Below is a small trained network, with its code and all its weights. Each question gives an input and a target symbol and asks what happens when units are switched off, that is, made to give their printed mean instead of their output.

import numpy as np


def w(rows, s, z=0):
    codes = np.array(rows[::2]) - 128.0
    scale = np.full(codes.shape[1], s)
    scale[-1] = z or s
    return codes * scale


def f(y):
    return np.maximum(y, 0)


def softmax(a):
    e = np.exp(a - a.max(-1, keepdims=True))
    return e / e.sum(-1, keepdims=True)


def log_softmax(a):
    a = a - a.max(-1, keepdims=True)
    return a - np.log(np.exp(a).sum(-1, keepdims=True))


def net(x, mask):
    ids = ['βγδεηθλμξπστφψω'.index(c) for c in x.split()]
    T = len(ids)
    res = E[ids] + P[:T]
    u = 0
    for l in range(2):
        r = res
        for j in range(3):
            rows = slice(2 * j, 2 * j + 2)
            q, k, v = (r @ M[l][rows].T for M in (Q, K, V))
            z = softmax(np.where(np.tri(T) > 0, q @ k.T / 2**0.5, -1e9)) @ v
            o = O[l][rows]
            res = res + np.where(mask[u + j], z, o[:, -1]) @ o[:, :-1]
        u += 3
        y = f(res @ A[l][:, :-1].T + A[l][:, -1])
        res = res + np.where(mask[u : u + 4], y, B[l][:, -1]) @ B[l][:, :-1]
        u += 4
    return log_softmax(res[-1] @ U[:, :-1].T + U[:, -1])


Q, K, V, O, A, B = {}, {}, {}, {}, {}, {}
E = w([
[170,25,192,136,79,196,198,147,112,131,106,48],'β',
[149,153,181,109,80,199,47,222,57,212,92,158],'γ',
[128,74,195,142,54,187,94,69,103,133,69,125],'δ',
[12,107,120,120,94,65,83,19,141,141,81,166],'ε',
[11,34,101,57,107,63,108,102,29,121,142,62],'η',
[84,141,135,68,111,135,147,149,120,159,117,193],'θ',
[32,93,97,227,62,212,7,134,154,65,113,94],'λ',
[67,176,176,56,111,120,176,156,209,52,81,123],'μ',
[58,207,95,142,52,160,65,99,145,93,110,171],'ξ',
[175,146,124,74,97,199,198,19,158,152,40,172],'π',
[150,54,121,36,63,67,123,144,88,138,147,142],'σ',
[76,171,141,132,106,123,25,124,117,94,103,53],'τ',
[136,78,74,145,24,128,248,140,124,158,89,114],'φ',
[199,111,70,134,48,103,96,198,69,134,169,17],'ψ',
[112,175,121,209,83,135,70,135,176,168,164,65],'ω',
],0.018)
P = w([
[102,80,111,55,175,254,163,113,177,231,131,85],'0',
[121,79,78,206,101,130,127,115,141,144,72,137],'1',
[161,159,135,160,106,112,118,72,115,163,92,147],'2',
[143,142,131,161,119,79,103,119,116,148,104,136],'3',
[121,79,125,168,130,112,58,109,143,103,121,149],'4',
[116,75,106,165,132,95,86,117,137,101,135,143],'5',
[173,81,91,147,88,143,103,101,101,95,134,141],'6',
[207,123,78,192,82,95,154,105,150,159,156,147],'7',
[204,86,95,157,85,125,96,98,134,109,153,149],'8',
[203,131,94,126,118,105,109,126,114,135,160,137],'9',
[238,138,100,118,107,147,140,75,40,117,106,99],'10',
[165,94,82,93,136,104,96,134,78,105,159,109],'11',
[173,107,42,137,157,83,63,154,86,104,88,148],'12',
[181,163,85,70,170,143,86,96,88,140,151,139],'13',
],0.011)
Q[0] = w([
[101,80,206,99,107,12,196,140,174,98,81,177],'0.h0',
[138,92,190,102,151,124,143,168,133,175,168,208],'0.h0',
[42,134,200,163,194,65,201,153,101,148,89,160],'0.h1',
[76,202,88,132,95,88,101,96,122,103,131,2],'0.h1',
[141,67,195,107,154,130,118,113,139,145,141,114],'0.h2',
[84,154,97,138,7,74,23,138,133,125,96,31],'0.h2',
],0.0065)
K[0] = w([
[89,195,140,137,86,78,85,119,165,35,144,74],'0.h0',
[170,147,192,222,195,124,74,172,112,73,125,113],'0.h0',
[101,108,158,250,47,136,187,113,157,64,149,140],'0.h1',
[39,184,132,3,173,137,113,162,178,147,141,9],'0.h1',
[107,44,177,162,134,123,198,130,26,92,95,173],'0.h2',
[70,111,46,32,43,98,104,159,133,199,84,43],'0.h2',
],0.0055)
V[0] = w([
[118,116,139,197,176,153,103,180,118,142,157,127],'0.h0',
[52,141,132,52,138,211,255,131,136,207,188,118],'0.h0',
[200,126,199,28,123,124,111,147,86,120,138,64],'0.h1',
[218,141,59,226,90,77,238,189,32,126,162,222],'0.h1',
[180,81,184,122,122,129,153,80,160,117,155,29],'0.h2',
[120,156,142,184,158,121,113,132,96,157,161,118],'0.h2',
],0.0057)
O[0] = w([
[148,146,109,81,168,133,194,120,51,161,181,52,58],'0.h0',
[102,184,122,130,108,18,171,99,152,180,184,107,185],'0.h0',
[140,115,70,130,201,105,169,197,192,98,105,168,181],'0.h1',
[162,99,254,69,129,46,116,121,117,96,189,49,3],'0.h1',
[139,60,51,162,172,92,91,134,192,161,207,166,176],'0.h2',
[137,127,142,155,76,186,105,107,153,226,83,74,76],'0.h2',
],0.0085,0.0053)
A[0] = w([
[139,80,112,237,172,101,83,121,87,110,230,187,120],'0.n0',
[78,255,96,116,23,152,82,136,175,24,117,132,247],'0.n1',
[90,88,70,110,135,66,83,160,84,217,109,152,157],'0.n2',
[102,141,169,109,143,161,222,189,169,67,79,123,149],'0.n3',
],0.0055,0.0011)
B[0] = w([
[148,160,136,111,167,80,152,80,71,49,145,171,189],'0.n0',
[190,108,77,103,137,77,153,117,44,143,231,98,255],'0.n1',
[146,112,167,114,88,184,191,73,124,144,175,148,223],'0.n2',
[230,83,254,190,33,155,163,39,182,188,131,212,144],'0.n3',
],0.0088,0.0091)
Q[1] = w([
[187,177,30,159,145,59,106,68,94,66,164,63],'1.h0',
[131,65,190,78,88,146,190,75,212,147,13,149],'1.h0',
[152,208,3,203,128,37,73,189,109,113,175,73],'1.h1',
[164,74,107,77,127,133,139,96,188,181,186,131],'1.h1',
[60,52,185,146,106,134,163,179,89,152,113,176],'1.h2',
[78,120,174,117,172,170,204,116,178,80,75,189],'1.h2',
],0.0052)
K[1] = w([
[138,89,69,70,127,127,106,108,167,161,122,140],'1.h0',
[187,139,127,176,152,104,117,70,125,45,63,119],'1.h0',
[76,119,119,100,117,139,159,90,153,175,255,85],'1.h1',
[155,90,116,72,154,92,151,157,194,112,147,144],'1.h1',
[130,120,131,107,91,66,60,169,94,92,159,161],'1.h2',
[136,145,120,145,149,67,140,130,105,66,57,162],'1.h2',
],0.0079)
V[1] = w([
[75,74,99,179,134,80,76,56,213,149,86,170],'1.h0',
[120,151,164,241,113,129,137,169,211,209,143,91],'1.h0',
[254,101,119,130,165,78,195,184,151,107,71,233],'1.h1',
[139,157,35,175,131,115,30,187,115,68,159,128],'1.h1',
[112,42,110,77,174,94,164,111,85,107,184,90],'1.h2',
[143,37,45,154,116,217,111,156,110,155,173,75],'1.h2',
],0.006)
O[1] = w([
[41,221,181,133,69,108,85,242,67,153,132,118,165],'1.h0',
[96,38,128,135,57,191,94,173,243,132,109,199,106],'1.h0',
[167,131,119,186,110,25,68,121,2,130,62,192,171],'1.h1',
[96,102,107,156,155,110,85,170,172,168,67,65,73],'1.h1',
[167,168,201,47,174,119,184,38,199,138,153,219,198],'1.h2',
[122,175,227,182,211,147,73,162,167,128,18,176,254],'1.h2',
],0.0082,0.0094)
A[1] = w([
[122,52,2,143,141,156,129,118,90,118,145,118,159],'1.n0',
[149,125,189,115,96,184,62,163,117,114,168,143,245],'1.n1',
[178,160,85,183,180,82,171,144,105,154,162,136,92],'1.n2',
[149,138,147,106,177,199,120,60,135,82,144,32,118],'1.n3',
],0.0075,0.0012)
B[1] = w([
[94,62,90,224,34,147,161,71,149,168,95,38,182],'1.n0',
[234,254,248,175,79,51,163,81,126,135,110,150,182],'1.n1',
[87,10,211,49,248,211,111,164,169,98,227,96,254],'1.n2',
[95,86,195,111,104,25,205,106,129,97,48,24,176],'1.n3',
],0.0071,0.01)
U = w([
[74,116,204,195,109,56,206,39,82,251,60,228,183],'β',
[137,95,95,168,128,86,92,88,153,178,111,126,132],'γ',
[96,179,101,203,150,36,153,177,123,124,108,139,159],'δ',
[95,193,134,179,137,126,179,153,84,82,143,120,88],'ε',
[78,159,141,141,163,183,186,156,108,60,133,167,5],'η',
[116,90,148,100,91,158,66,77,133,157,164,112,86],'θ',
[57,146,168,161,155,92,146,126,151,105,87,136,101],'λ',
[128,73,153,174,126,110,120,103,42,181,106,161,224],'μ',
[104,133,135,118,147,108,131,79,150,102,120,75,211],'ξ',
[37,65,199,109,98,94,39,154,121,188,149,106,133],'π',
[126,117,127,179,228,104,126,157,46,108,168,116,91],'σ',
[85,120,104,172,189,177,122,167,96,140,103,158,178],'τ',
[118,140,120,107,93,92,112,100,183,101,149,148,42],'φ',
[130,43,129,55,181,154,4,96,180,132,103,161,92],'ψ',
[81,95,178,102,62,160,63,136,180,106,118,163,117],'ω',
],0.0047,0.0023)

Each question gives the input, a string of symbols that net reads in full, and the target symbol t.
The units are the heads (2 rows each of Q, K, V and O) and the neurons (one row each of A and B). Each row of codes is followed by its name. A weight is (code - 128) times the scale printed after its matrix; where a second scale follows, it is the last column's (O, A, B and U).
mask holds one flag per unit, layer by layer, with each layer's heads first. A switched-off unit (its flag False) gives its mean, the last column of its rows in O or B, instead of its output. The means were averaged over made-up inputs and are rounded, as every weight is.
A unit's drop is (log p(t) with every unit on - log p(t) with that unit switched off) / (log p(t) with every unit on - log p(t) with every unit switched off).
The circuit of an input: a set's keep is (log p(t) with only the set's units on - log p(t) with every unit switched off) / (log p(t) with every unit on - log p(t) with every unit switched off). Starting from the 12 units with the biggest drops (on a tie, the unit counted first), units are removed one at a time, each time the one whose removal leaves the highest keep (on an exact tie, the one counted first), for as long as the keep stays at least 0.8.
circuit, biggest first: the units of the circuit, biggest drop first
unit that matters most: the unit with the biggest drop
top k neurons: the k neurons with the biggest drops, biggest first
k most important neurons of layer l: the k neurons of layer l with the biggest drops, biggest first
input θ ε σ ψ σ σ λ σ γ β ξ, target θ: top 3 neurons	(0.n1 1.n2 1.n0)
input σ φ η τ, target σ: circuit, biggest first	(1.n2 0.h2 1.h0)
input β η ω μ τ φ σ σ ξ ξ ψ ω, target β: circuit, biggest first	(0.h2 1.h2)
input β ξ μ γ σ σ σ ψ, target β: circuit, biggest first	(0.h2 1.h2)
input ξ θ γ τ, target ξ: top 2 neurons	(0.n1 1.n3)
input γ θ γ ψ τ ω η θ β σ σ τ, target γ: top 3 neurons	(1.n0 0.n1 1.n2)
input λ σ ψ, target λ: unit that matters most	1.h1
input σ π σ ξ, target σ: circuit, biggest first	(1.n2 0.n1 1.h0)
input β δ β σ δ η, target β: top 2 neurons	(1.n2 0.n2)
input ψ τ π σ ψ μ ψ θ λ, target ψ: top 2 neurons	(0.n2 0.n0)
input π ψ μ ψ, target π: circuit, biggest first	(0.h0 1.n2 1.h0 1.h2)
input ψ μ γ ψ, target ψ: circuit, biggest first	(1.h0 1.h2 1.n2)
input τ γ σ ψ η, target β: top 3 neurons	(0.n2 1.n0 1.n2)
input φ ξ θ ψ θ π τ σ σ π ψ ψ ψ, target φ: circuit, biggest first	(0.h0 0.h1 1.h1 1.h2)
input π σ ξ ω π π μ σ σ δ ξ π ω, target π: top 2 neurons	(0.n1 1.n2)
input γ δ σ τ ω ψ ψ ξ ψ β δ ψ, target γ: circuit, biggest first	(1.h0 1.n0 0.h2 1.h1)
input σ ξ ω π ξ ω ψ ω ω ω ω ψ λ γ, target β: unit that matters most	0.n1
input σ θ ε ψ, target σ: circuit, biggest first	(1.n2 1.h0)
input μ σ δ ξ ψ σ ψ θ γ β β π τ, target μ: top 3 neurons	(0.n3 0.n1 1.n0)
input β η ω ω δ τ σ ξ β η η ω ω ω, target β: circuit, biggest first	(1.h2 0.h0)
input ω ψ β ξ τ π σ ψ ε σ ψ, target ω: unit that matters most	1.h0
input η μ ξ, target η: top 2 neurons	(0.n2 1.n2)
input π μ σ σ ξ, target π: top 2 neurons	(0.n1 1.n2)
input μ π δ σ σ ξ π θ ξ ψ, target μ: 2 most important neurons of layer 0	(0.n3 0.n2)
input θ ε γ η β σ ω, target θ: top 4 neurons	(1.n2 0.n1 1.n0 0.n2)
input ξ μ ψ ψ, target ξ: top 2 neurons	(0.n1 1.n3)
input π π β σ σ γ ω τ μ, target β: unit that matters most	0.n3
input λ ψ ω π τ, target λ: top 2 neurons	(1.n3 0.n1)
input π σ σ σ ω τ γ μ ε τ, target π: top 2 neurons	(0.n1 1.n2)
input θ λ π σ ε ψ ω ψ, target θ: top 2 neurons	(1.n2 1.n0)
